In the rows, 128 means zero.
Facts:
ligrim | Σ nugruk | ξ suru, grogra
piflugo | Σ futide | ξ grogra
plaklozas | Σ stanik
ligon | ξ brilo
damas | Σ fovudrur | ξ grogra
bofor | Σ zotas | ξ sasil
flaflezin | Σ futide | π futide
numin | Σ flavik | ξ sugepli
skebrel | Σ flavik
suru | Σ liko | ξ grogra
soro | Σ zedra
nobrus | ξ bodek
rovem | Σ rukek | π dopok | ξ grogra, briza
raflas | Σ girulam | ξ skibe
bisam | Σ troris | π futide | ξ vigrotos
ropir | Σ nadri | π nutus
nevom | Σ fovudrur | ξ vigrotos
vigrotos | Σ girulam
klapom | Σ movesko | π drezo
broga | Σ nadri | π klisam | ξ gekatren, gasto
nagi | Σ niri | π gronastar
kogres | Σ zotas | ξ fluflom
skilu | Σ fovudrur
tadil | Σ ketim
grukli | Σ vekar
gasak | Σ fletrun | ξ zenin
plurak | Σ grobak | ξ grogra, stiko
broplos | Σ ploti | ξ gekatren, briza
gravos | Σ flosi | ξ nugruk, bodek
trisu | Σ flavik | π drezo | ξ vigrotos
gekatren | Σ vulu
lodran | Σ futide | π nutus | ξ fuplus
mimagra | Σ fovudrur | ξ pebren, drobos
girulam | ξ bugroflo
repil | Σ stiko | π klugor | ξ sotek, flolem
drobos | Σ niri | ξ grogra, bodek
megritel | Σ movesko | π grobak
drezo | Σ ligon
duskim | Σ flosi | ξ klaskom
risil | Σ stanik | π grobak
staple | Σ dubek | π ploti
batodro | Σ nutus | π movesko
grolom | Σ stanik | π vulu
futide | ξ stesten
klaskom | Σ siga
bretan | Σ girulam | π troris | ξ ponuk
mezu | Σ kivor | π girulam
riska | Σ ploti | ξ maskis
dopok | Σ fletrun
ploke | Σ skatrik | ξ grogra
dipetrir | Σ vekar | π sudil
trorol | Σ gronastar | π ligon
zoskesto | Σ dekis | π ploti | ξ maskis, ketim
fludigak | Σ moplo
kloplil | Σ klugor
ritre | Σ rukek | π ligon
fugra | Σ gapla | π skatrik
flifal | Σ kladrus | π skatrik
tridor | Σ flavik
grogra | Σ girulam
zupa | Σ rasol | ξ suru, bugroflo
bruli | Σ moplo | π futide | ξ kotem
flagitri | Σ tropluk
fupul | Σ futide | ξ zenin, suda, fuplus
bugroflo | Σ kladrus
sasil | Σ flosi | ξ girulam
kladrus | ξ trorol
skibe | Σ vulu | ξ grogra
moki | Σ grobak | ξ trorol
rudram | Σ plebri | π drezo
plebri | ξ bodek
boklun | Σ skatrik | π nodel | ξ grogra
gadra | Σ zotas | ξ skefen
fovudrur | ξ riska
voplon | Σ liko
klobro | Σ sibrus
flafles | Σ klisam
stiko | ξ broga
flosi | ξ fupul
niklal | Σ nobrus
kuflan | Σ brokes | π drezo | ξ nobrano
gradrar | Σ kladrus | π flosi
mifar | Σ flavik | ξ skebrel
lafu | Σ girulam | ξ zenin
kekol | Σ rukek
pluvubar | Σ flolem
gasto | Σ dekis | ξ grogra
skefen | Σ nodel | π flosi | ξ skibe
skadruk | Σ plebri | ξ kekol
stebrun | Σ flosi
valas | Σ kluzun | ξ grogra, gasto
pebren | Σ kluzun | ξ grogra
klivir | Σ treskos | π nutus
kiplok | Σ duko | ξ skibe, drobos
flusufir | Σ grobak | π nadri | ξ zupa, suda, tadil
sudil | Σ mepun | π ligon
tiri | Σ brokes | ξ gekatren
grozuk | Σ nugruk | ξ kivor, pludre
trazon | Σ movesko | π brelil
briti | Σ nodel | π brilo | ξ brokes
ponuk | Σ mepun
briza | Σ nobrus | ξ grogra
zotas | ξ pludre
liko | ξ brilo
stesten | Σ flolem | ξ ponuk
dofa | Σ plebri
kilar | Σ grobak
pludre | Σ rukek | π flafles | ξ ligon
brokes | ξ gasto
koplel | Σ zotas | ξ klobro, nadri
plugen | Σ treskos | π kloplil
ladani | Σ niri | π mezu
fluflom | Σ niri | ξ pebren
letik | Σ flosi
stisuk | Σ klisam | ξ siga
nugruk | ξ grogra
trado | Σ nadri | π batodro | ξ grogra
pufligros | Σ nugruk | π niri
nozegrak | Σ flosi | ξ stadral
pemom | Σ fovudrur | ξ trazon
bruplan | Σ flavik | π batodro
plozim | Σ nadri | π mepun
deskik | Σ futide
peflal | Σ nobrus | ξ rovem, bodek
fuplus | Σ fovudrur | ξ bodek
platrili | Σ grobak | π nutus
pliros | Σ grobak | π sugepli
kedek | Σ plebri | ξ riska
zenin | Σ flosi | ξ bodek
noko | Σ flolem | π riska
nobrano | Σ stiko | ξ staple
sotek | ξ pufligros, flolem
supli | Σ nadri | ξ plurak, maskis
kotem | Σ vulu
stanik | ξ stafer
suda | Σ troris | ξ grogra, siga
diskesam | Σ skatrik
noku | Σ movesko | π flafles | ξ grogra
brilo | Σ modak | ξ suda, siga
nabra | Σ movesko
brelil | Σ zedra | π gradrar
maskis | Σ dekis | ξ grogra
gevetak | Σ vulu | π repil | ξ dipetrir
klisam | ξ nevom
biklek | Σ niri | π flafles
sugepli | ξ gasto
bodek | Σ girulam
gaklal | Σ futide | ξ stesten
kluka | Σ nodel
stadral | Σ sotek | π modak
ropal | Σ zedra | ξ grogra, staple
drolasti | Σ sotek | ξ kogres
stagresok | Σ rukek
plistikon | Σ dekis
notra | Σ zotas
treskos | ξ grogra, gasto, kekol
miribo | Σ nobrus | π letik
vosik | Σ mepun
gelelek | Σ gronastar
stafer | Σ dekis | π batodro | ξ damas
dreklino | Σ gronastar | π kluzun

Known rows:
dreklino: [132 130 128 130 127 124 125 130 129 129 130 128 129 123 131 129 128 127
 132 131 129 137 126 122 124 127 124 127 127 132 125 129 125 126]
fovudrur: [121 122 130 138 130 130 144 128 125 115 123 134 128 137 163 123 125 132
 121 120 118 143 128 136 137 130 136 144 131 125 149 123 127 134]
bodek: [129 130 127 129 123 126 123 128 127 125 125 136 129 124 130 124 129 129
 129 127 131 134 129 126 123 125 127 126 127 127 133 129 133 128]
nugruk: [122 123 130 135 128 123 137 129 131 119 126 134 128 139 155 126 125 128
 124 121 120 135 129 134 136 129 135 144 131 124 142 123 128 132]
trorol: [128 135 152 139 144  97 127 134 141 121 154 127 116 120 166 122 136 115
 113 133 104 154 125 125 122 112 117 109 119 129 109 136 136 117]
sibrus: [123 125 130 133 127 124 133 129 129 122 126 133 128 135 144 126 126 128
 125 124 122 132 129 131 133 128 132 138 130 125 137 125 129 130]
brilo: [129 130 125 117 128 139 120 124 121 132 125 128 128 120  99 125 132 130
 127 130 137 114 131 130 121 127 127 113 125 126 123 131 136 128]
ploti: [118 124 129 127 128 134 133 125 125 120 121 136 127 139 131 123 128 132
 120 120 125 115 133 140 135 128 138 136 129 118 142 124 137 134]
flagitri: [132 131 126 123 127 131 121 127 125 133 128 127 129 120 111 127 130 129
 130 131 134 125 128 124 121 127 124 117 126 130 122 131 130 126]
flavik: [121 127 126 140 120 121 139 129 125 114 120 135 127 139 169 123 125 130
 125 121 118 145 126 139 137 125 132 146 131 124 151 122 134 132]
klivir: [142 144 124 126 136 150 115 137 113 133 123 131 127 125 146 135 130 114
 126 130 125 174 126 108 133 129 127  93 139 141 122 118 132 141]
risil: [132 130 128 131 127 124 125 130 130 130 130 128 129 123 133 129 128 126
 132 131 129 139 126 121 124 127 124 127 128 133 124 129 124 126]
piflugo: [130 126 128 128 132 139 130 126 124 126 126 130 129 122 124 125 129 132
 126 127 130 136 128 128 124 129 129 125 127 130 135 129 128 130]
suru: [131 129 127 124 127 131 124 127 126 130 127 128 128 122 119 127 130 129
 129 130 133 127 128 126 124 128 126 121 127 129 125 130 130 127]
skefen: [132 120 124 137 132 110 135 141 117 124 140  97 137 125  76 135 115 140
 141 132 152 154 131 118 120 112 125 153 123 138 125 132 139 135]
staple: [135 133 127 128 123 119 119 130 130 132 131 129 130 120 127 129 129 125
 134 132 132 136 127 118 121 126 121 123 127 133 119 131 127 123]
peflal: [131 127 127 126 131 137 129 126 124 129 127 125 128 123 122 127 129 130
 127 129 131 129 127 129 126 130 128 123 127 131 129 130 128 129]

Rows:
No name comes twice in this set of rows, the named rows included.
[128 141 126 108 125 105 126 134 140 166 158  75 118 160  48 175 129 107
 132 142 137  31 126 136 158 148 121 116 129 125  60 130 103 113] : duskim
[141 140 126 129 142 159 122 136 111 128 121 133 127 124 154 133 129 117
 122 127 123 183 125 110 134 132 131  96 140 142 131 117 130 144] : lodran
[126 129 126 116 128 141 121 123 119 130 123 130 127 124  95 124 132 133
 124 128 138 107 133 135 123 126 130 115 125 122 127 131 140 130] : flafles
[140 142 125 128 137 151 117 138 114 130 122 134 127 127 154 134 129 115
 124 128 124 178 127 109 134 129 128  96 140 140 126 117 132 142] : ropir
[114 121 128 135 129 144 137 124 111 118 113 136 125 141 136 120 123 137
 121 118 117 121 129 149 136 124 134 127 126 120 150 124 136 139] : futide
[117 120 133 132 132 131 137 126 124 116 122 144 130 138 145 121 127 132
 116 117 122 127 135 135 136 129 140 141 131 117 146 123 131 135] : girulam
[130 126 129 138 133 136 127 129 120 129 123 131 128 124 129 126 124 132
 132 128 122 140 124 125 123 125 122 117 124 135 131 129 119 131] : bretan

Now the same elements, written a new way:
Known rows:
brokes: [122 127 149 126 124 119 116 134 140 136 125 121 120 123 128 240 138 126
 114 124 142 124 101 136 125 121 124  97]
ligrim: [127 128 118 130 125 126 130 133 121 122 127 136 120 115 115 166 145 130
 125 124 119 131 165 123 120 122 125 112]
plurak: [131 128 119 127 124 131 118 125 121 122 126 137 124 115 115 168 134 126
 114 123 120 130 165 119 121 121 124 121]
klobro: [131 130 120 127 125 130 122 124 122 130 127 123 135 125 137  96 117 126
 136 125 126 127 144 119 132 124 125 148]
drobos: [132 136 120 125 137 138 134 133 122 121 135 137 121 114 119 153 149 126
 129 123 119 129 156 128 121 123 124 122]
bodek: [122 152 120 124 136 156 143 136 121 132 158 122 118 115 145 103 118 125
 153 124 118 126 124 152 121 136 121 133]
dubek: [120 128 141 130 125 118 119 127 145 139 125 120 129 143 143 134 125 125
 121 124 151 122 100 136 139 123 128  99]
megritel: [128 122 121 125 126 135 126 120 122 123 126 130 131 124 127  97 116 127
 128 125 118 130 102 123 126 136 134 155]
stadral: [129 122 126 125 125 135 120 120 122 123 126 125 132 125 135  98 116 126
 130 126 118 129 103 119 127 136 125 156]
deskik: [122 139 116 130 123 136 139 121 121 125 127 126 121 136 122  99 116 125
 127 124 122 124 119 122 126 123 124 148]
piflugo: [122 139 117 128 124 137 134 129 120 122 127 132 118 117 115 169 130 126
 116 124 118 127 143 125 120 122 123 120]
drolasti: [129 128 119 130 126 127 130 131 121 123 127 134 121 115 116 136 137 127
 128 124 119 130 160 122 121 123 124 120]
noko: [128 122 120 125 125 132 130 120 121 123 126 129 130 126 127  98 117 127
 129 125 118 129 104 121 126 135 132 152]
ponuk: [139 124 118 128 131 119 117 124 121 135 135 126 139 114 133 101 115 126
 143 122 141 122 116 131 131 130 123 164]
klaskom: [131 130 120 128 125 131 123 124 122 129 127 123 135 126 135  97 118 126
 137 124 127 127 144 119 131 123 124 146]
klivir: [147 121 130 124 124 137 173 122 120 128 123 146 136 139 126  97 114 135
 113 199 121 120 122 128 133 154 123 105]
vigrotos: [122 133 119 125 124 144 146 122 120 139 136 121 119 149 158  90 117 125
 150 136 118 140 153 128 124 123 123 116]

Rows:
No name comes twice in this set of rows, the named rows included.
[122 150 118 125 136 143 179 138 121 122 145 134 118 121 118 105 142 125
 153 127 118 127 115 159 121 135 124 119] : lafu
[127 133 115 136 124 120 143 122 120 124 128 133 121 124 115 101 116 125
 133 122 136 121 101 137 126 129 124 157] : gaklal
[129 122 138 124 125 139 116 122 121 124 127 126 121 114 128 124 115 130
 121 124 118 133 118 121 121 130 124 142] : staple
[122 152 117 125 128 147 155 132 122 121 131 136 120 126 116 138 146 126
 121 124 118 123 124 133 121 126 124 132] : fupul
[122 139 118 131 125 135 152 136 120 124 138 127 117 115 116 130 121 126
 146 132 118 130 139 148 121 122 124 110] : raflas
[130 136 118 125 139 133 150 135 122 121 130 143 121 117 116 151 162 126
 130 123 119 130 150 132 121 124 124 118] : peflal

The same elements again, as new rows of numbers:
Known rows:
bruli: [ 86  98 183 120 167 146  95 119 121 121 146 110  93 100 136 100 137 135
 138 152 157 137 143 145 133  84]
bisam: [ 87  97 181 119 165 141  99 112 116 125 144 114  88  97 139 100 135 140
 135 153 154 143 142 146 133  83]
klaskom: [133 112 142 120 144 124 122 110 113 109 148 132 141 117 135 127 133 121
 133 129 120 122 106 127 139 143]
sotek: [121 171  66 146  87 127 160 160 171 171  86 127 106 167 111 152 105 145
 102 120 136 143 190 128 108  98]
skebrel: [124 114 128 144 136 165 157  86 113 115 157 126 135  88 154  99 103  93
 116 149 120 107  90 107 112 164]
plistikon: [134 112 141 121 143 127 122 110 114 108 150 131 140 116 134 127 133 119
 133 130 118 121 104 128 141 143]
raflas: [163 113 165 104 126  78  97 128 136 101 162 119 103 130 128 127 161 140
 134 110  88 143 106 145 132 124]
drezo: [156 128 125  95 130  98 144 129 121 113 142 153 174 131 150 132 132 115
 123 121  81 114  79 104 138 183]
sugepli: [141 172  67 150  49 155 174 102 213 180 110 125  80 203 124 203 125 112
 108 109 149  88 181  94 161  93]
liko: [121 175  69 148  94 142 155 167 180 158  86 128 108 177 108 146 106 140
 100 116 137 139 197 128 106 105]
peflal: [149 106 160 115 138 124 126 137 112 118 134 126 126 122 140 123 134 111
 134 132 117 108  98 119 130 119]
tropluk: [114 174  46 145  94 131 157 144 169 165 101 134 122 164  99 160 103 144
 111 121 141 139 193 135 107 101]
klugor: [185 163  32 168  51 127 171 136 187 138  85 137 162 182 162 200 102 163
 103 116 120 127 187 133 107 131]
nodel: [122 202  27  95  98 115 185 135 169 180 114 159 114 192  91 170 114 112
  97 108 108 108 160  94 132 135]
flavik: [103 175  27 179  85 186 208 112 169 173 114 123 116 123 125 118  60 108
  86 153 143 117 166 106  67 133]
pebren: [149 124 153 117 121 133 114 127 114 124 124 131 117 118 141 110 154 126
 143 141 128 120  94 128 137 158]
flosi: [149 181  49 141  74 161 148 139  56 206  77  69 121 182 149 195 148 192
 128  11 184  67 242  54  54 176]

Rows:
No name comes twice in this set of rows, the named rows included.
[131 114 146 130 142 129 119 102 110 108 146 134 134 117 121 125 132 112
 137 125 126 122 103 129 143 135] : batodro
[104 103 182 145 156 132 101 133 106 120 129 114 109  93 111  89 127 125
 140 137 143 152 116 147 128 105] : stafer
[130 110 163 124 128 113 115  85 149  97 134 167 153 121 140 118 124 111
 135 145 135 135 104 132 140 113] : sudil
[137  82 180 172 130 129  97 149 122  97 113 103 155  88 166 104 121 159
 140 145 140 162 130 166 106 112] : gevetak
[141 194  21 116  92 121 184 146 158 172 114 140 120 189 101 179 114 123
  98 104 103 109 162 102 129 147] : niri
[ 93 109 179 124 161 102 106 175 111 127 121 118 148  84 119  71 120 139
 135 143 123 170 109 144 104 124] : kuflan
[138 109 188  93 128 121 104 110  81 139 109 138 152 125 154 120 146 123
 153  91 175  80 134  74  73 108] : zenin
[173 105 147  94 137  78  97 129 129  93 180 122 128 133 106 144 154 122
 148 119  95 116 105 148 113  94] : bodek
[103 102 167 142 158 134 108 161  94 129 141  85 119  91 117  98 132 134
 140 127 131 143 116 139 124 128] : briti
[133 184  58 141  73 138 148 165 172 177  78 129 101 167 105 144 126 147
 121 135 151 135 178 136 103 115] : nugruk
[114 121 167 102 130 120  98  71  84 131 124 144 165 117 153 123 146 142
 152  86 176 103 142  85  97 148] : stebrun

Now the same elements, written a new way:
Known rows:
damas: [124 206 131 138 103 100 134  53  81 128  77  76 110 177 120  98 155 152
 179  87 183  86 215 150  86  69 107 190  94  84 172 103 158 137  87 145
 107 114 179 141  55  71  96  87]
stafer: [118 110 129 139 126 135 124  53 134 132 158 171 172  95 190 149 108 137
 119  97  95  79 198 150  90 165 160  97 105 142  98 124 128  63 107  90
 158 115  97 125  69 128 160 170]
ladani: [128 152 147 132 139  89 135  67 138 112 128 129 159 151 159 145  93 127
 123 125 120 129 132 151 125 160 128 120  98 111 123 123  89 108 114 120
 150 116  90 133  94  93 117 175]
fupul: [116 109 216 126 103 113 151  65 111  36 137 169 173  78  91 108  88 151
 138  87 194  76 115 141 139 143  75 133  73 187  77 153  75 128 173 120
  84  36 142 160 109  59 169 179]
mimagra: [138 209 130 123 103 110 122  53  94 103  77  78 107 179 119 100 159 145
 177  85 183  95 216 152  90  71  95 190 116  84 166 102 157 137  86 141
 110  99 180 124  57  63  96  88]
plozim: [126 148 143 122 134  89 135  71 142 111 130 133 163 152 146 136  95 123
 118 122 122 127 131 149 123 159 124 118  98 111 122 123  91 112 116 123
 147 118  92 134  93 100 116 171]
duko: [150 114 161  91 158 179  77 150 140 109 122 107 135 100 128 136 133 171
 171 132 128 176 192  48 149 124 174 103 145 148 133 165 127 130 184 135
  89 113 180  87 153 135  98 105]
kekol: [120 130 137 104 118 106 140  97 145 134 120 120 156 161 101 109  86 113
 113 107 139  86 132 142 105 140 125 111  79 107 127 119 112 102 116 140
 140 130 104 152  77 127 120 155]
gasto: [120 127 152 112 116 120 136  92 140 137 117 116 152 165 102 109  88 119
 112  99 132  80 135 136  99 122 130 114  76 105 121 123 113  87 101 141
 141 131 105 153  78 121 132 148]
nabra: [128 140 129  86 114  93 131  90 156 117 132 136 160 148 100 110  97 111
 109 109 141 113 125 145 111 148 108 113  97 113 122 120 106 120 127 130
 139 128 107 135  80 115 105 162]
skibe: [122 133 150 106 117 126 130  91 147 136 117 121 149 161 103 110  92 123
 106  93 132  82 136 131 106 116 125 117  76 110 115 124 112  95 100 138
 141 129 106 153  79 111 129 150]
nobrano: [126 135 136  96 115 109 119  92 153 131 128 136 157 146 106 109  96 125
 108  99 135  98 131 138 115 134 120 118  89 109 121 126 110 115 116 134
 139 125 112 145  87 114 113 159]
flifal: [129 152 145 131 141  89 134  73 140 112 128 128 160 144 161 140  89 132
 123 121 119 134 135 148 130 159 133 123 100 113 124 124  91 113 118 120
 150 116  93 135 101  96 114 173]
gravos: [123 210 115 143 194 183  77 134 168 136 148 171 170  77 188  99  61 175
  81  82 115 130 140  59 159  91 122 192  98 134 116 120 174 137  82  63
 161  71 103 163  77 100 123 175]
stisuk: [126 123 161  89 130  89 115 101 165 121 139 120 169 137 109 121 124 135
  92  87 113 107 151 139 116  91  92 134  93 153 117 116 100 126 120 122
 137 127 115 125  72  94  95 154]
suru: [122 129 154 106 119 125 120  93 150 135 120 121 151 155 107 112  98 131
 106  91 126  81 138 127 109 107 124 121  77 112 117 126 112  99 102 137
 140 128 112 150  85 109 125 150]
sibrus: [151 112 160  93 160 179  76 149 141 107 122 107 136  99 129 137 135 172
 172 131 128 177 193  50 147 124 174 102 146 148 133 165 127 129 183 134
  89 114 181  88 152 135  97 105]

Rows:
No name comes twice in this set of rows, the named rows included.
[127 129 149  95 118 103 107  90 157 133 132 133 159 144 109 113 108 133
 102  92 125  95 133 133 115 108 110 125  86 120 118 127 107 117 110 132
 139 125 116 141  87 105 109 155] : zupa
[132 127 149  81 122  86 104  96 166 110 143 134 170 132 109 118 126 133
  94  89 117 123 139 144 116 101  88 132 110 146 116 120  99 129 118 121
 138 125 114 119  77  94  93 160] : grozuk
[122 108 199 111 196 171 117 155 151 127 119  81 152 111 131 157 128 174
 157 103 107 166 214  49 145  81 174 106 102 177 144 138 127 123 184 138
  85 127 181  93 145 144  93  90] : siga
[120 127 145 101 133  94 138 112 160 129 129 111 165 146 104 114  93 126
 102  94 123  99 151 137 116 118 114 118  85 137 129 115 111 117 136 132
 136 130 112 142  73 122 103 150] : tadil
[133 110 181  99 185 171  97 152 150 113 127  88 150 101 129 150 133 173
 164 115 113 176 208  48 146  99 173 105 131 170 144 148 124 129 183 134
  86 123 181  88 151 141  91  97] : kivor
[119 133 131 107 119 108 141 102 140 136 119 119 155 159 102 108  79 114
 119 113 142  86 132 139 107 145 136 110  79 103 133 120 117 103 122 139
 138 130 106 154  82 136 122 154] : gekatren
[134 113 151 100 169 177 108 151 132 116 117  95 138 107 121 134 112 167
 174 148 133 177 195  49 146 141 175  98 129 146 146 155 134 127 184 139
  88 120 178 100 153 148  99 105] : flolem
[174 110 194  94 135 182  54 138 141 131 119 125 120 103 145 139 155 176
 166  96 121 163 184  50 145  78 173 115 127 133 112 184 116 123 183 136
  97 109 181  91 154 101 109 103] : treskos
[137 112 174 105 166 181  83 150 129 129 113  98 131 109 131 137 126 174
 171 124 126 168 199  50 146 110 175 102 114 143 135 166 131 121 186 140
  90 119 181 103 153 140 107  98] : ketim
[139 143 129  79 108  94 105  82 159 107 137 151 160 140 102 111 116 115
 106 103 142 124 121 147 112 146  99 117 113 111 114 125 101 125 113 127
 142 120 108 125  87  97 104 167] : koplel
[193 108 145 107 153 178  65 152 125  64 111 144 141  95 131 115 153 175
 146 146 122 175 205  50 151 116 171 122 153 118 110 164 126 112 185 131
 104 101 182  86 154 130 100 131] : klisam

